Below is a small trained network, with its code and all its weights. Each question gives an input and a class and asks what happens when units are switched off, that is, made to give their printed mean instead of their output.

import numpy as np


def w(rows, s, z=0):
    codes = np.array(rows[::2]) - 128.0
    scale = np.full(codes.shape[1], s)
    scale[-1] = z or s
    return codes * scale


def f(y):
    return np.maximum(y, 0)


def log_softmax(a):
    a = a - a.max(-1, keepdims=True)
    return a - np.log(np.exp(a).sum(-1, keepdims=True))


def net(x, mask):
    res = np.array(x, float).reshape(1, 3) / 4 @ E
    y = f(res @ A[0][:, :-1].T + A[0][:, -1])
    res = res + np.where(mask, y, B[0][:, -1]) @ B[0][:, :-1]
    return log_softmax(res[-1] @ U[:, :-1].T + U[:, -1])


A, B = {}, {}
E = w([
[128,225,99,191,189,243,108,172,42,215],'x0',
[212,56,214,147,64,84,222,233,88,239],'x1',
[160,212,159,77,2,189,226,22,73,102],'x2',
],0.0069)
A[0] = w([
[70,72,85,156,227,67,67,209,198,144,182],'N1',
[123,103,123,77,103,42,96,53,221,33,117],'N2',
[61,214,84,110,67,179,93,40,152,38,88],'N3',
[221,60,254,161,36,116,227,190,86,212,8],'N4',
[111,42,92,169,234,81,24,201,156,148,38],'N5',
[150,76,145,71,118,77,181,128,214,91,62],'N6',
[114,77,153,72,41,61,140,85,190,57,57],'N7',
[155,251,130,212,183,210,125,171,49,190,67],'N8',
[223,54,187,138,73,80,195,225,97,248,190],'N9',
[23,174,16,75,210,189,41,10,190,34,23],'N10',
[111,173,183,78,12,179,179,54,52,110,217],'N11',
[99,223,29,201,168,237,72,154,46,147,97],'N12',
[122,194,123,171,138,215,105,163,60,184,45],'N13',
[198,219,146,51,36,187,229,17,90,88,12],'N14',
[113,141,127,143,141,138,83,107,138,138,205],'N15',
[124,41,132,30,72,18,147,91,205,61,102],'N16',
[91,161,104,114,187,154,137,88,172,68,251],'N17',
[94,71,127,71,97,16,132,120,146,74,29],'N18',
[126,59,117,178,222,68,49,210,166,124,27],'N19',
],0.0086,0.013)
B[0] = w([
[180,172,104,73,173,94,174,119,157,156,223],'N1',
[117,82,155,83,96,187,78,117,61,133,190],'N2',
[80,195,210,178,107,71,121,169,169,92,185],'N3',
[37,203,231,197,66,47,73,160,179,73,192],'N4',
[167,188,234,198,176,81,170,57,175,201,180],'N5',
[116,115,164,99,74,167,93,67,71,150,155],'N6',
[138,76,195,106,96,179,96,70,60,154,171],'N7',
[115,60,205,103,81,193,83,51,46,165,192],'N8',
[77,154,115,95,92,108,80,191,153,65,248],'N9',
[32,192,234,235,43,48,116,128,166,81,197],'N10',
[213,144,83,74,182,110,163,127,173,166,241],'N11',
[127,58,150,61,67,179,70,84,70,129,202],'N12',
[113,53,202,112,54,169,92,47,55,165,164],'N13',
[182,191,226,232,215,76,233,19,197,243,187],'N14',
[135,121,83,40,112,112,129,150,127,92,185],'N15',
[151,74,152,86,92,188,80,99,68,143,197],'N16',
[134,147,59,40,114,100,99,214,153,76,224],'N17',
[115,102,229,160,89,164,81,67,82,194,151],'N18',
[141,177,252,200,155,86,184,40,166,222,169],'N19',
],0.014,0.018)
U = w([
[36,160,155,166,101,87,98,163,163,64,41],'0',
[145,78,145,109,111,183,91,81,36,160,114],'1',
[200,158,142,157,192,102,195,78,179,193,63],'2',
[187,120,56,57,151,123,112,215,147,65,229],'3',
[13,14,8,251,244,233,245,55,251,12,7],'4',
[180,16,9,248,247,184,243,77,98,21,7],'5',
],0.021,0.02)

Each question gives the input, the list of numbers given to net, and the class t.
The units are the neurons (one row each of A and B). Each row of codes is followed by its name. A weight is (code - 128) times the scale printed after its matrix; where a second scale follows, it is the last column's (A, B and U).
mask holds one flag per neuron, in row order. A switched-off neuron (its flag False) gives its mean, the last column of its row in B, instead of its output. The means were averaged over made-up inputs and are rounded, as every weight is.
A unit's drop is (log p(t) with every unit on - log p(t) with that unit switched off) / (log p(t) with every unit on - log p(t) with every unit switched off).
The circuit of an input: a set's keep is (log p(t) with only the set's units on - log p(t) with every unit switched off) / (log p(t) with every unit on - log p(t) with every unit switched off). Starting from the 12 units with the biggest drops (on a tie, the unit counted first), units are removed one at a time, each time the one whose removal leaves the highest keep (on an exact tie, the one counted first), for as long as the keep stays at least 0.8.
units of the circuit, in order: the units of the circuit, biggest drop first
unit that matters most: the unit with the biggest drop
k most important neurons: the k neurons with the biggest drops, biggest first
drop of u: that unit's drop, to one decimal
input [-5,6,5], class 0: units of the circuit, in order	[N4]
input [5,5,-2], class 0: 3 most important neurons	[N9; N4; N16]
input [7,8,-8], class 0: 4 most important neurons	[N9; N4; N11; N14]
input [7,6,8], class 2: 2 most important neurons	[N14; N11]
input [1,4,3], class 0: 3 most important neurons	[N4; N17; N1]
input [-7,-6,3], class 1: 3 most important neurons	[N2; N16; N7]
input [-7,6,-1], class 1: 2 most important neurons	[N16; N10]
input [0,3,4], class 2: 4 most important neurons	[N11; N17; N14; N10]
input [1,5,-6], class 2: 4 most important neurons	[N1; N5; N19; N10]
input [-5,-5,6], class 2: 3 most important neurons	[N14; N11; N9]
input [-4,-2,4], class 1: 4 most important neurons	[N2; N1; N16; N5]
input [6,8,8], class 0: 4 most important neurons	[N4; N9; N1; N5]
input [-2,-3,7], class 2: drop of N14	0.3
input [-7,-4,5], class 1: drop of N2	0.0
input [3,7,6], class 0: drop of N4	3.3
input [-4,-2,0], class 1: unit that matters most	N9
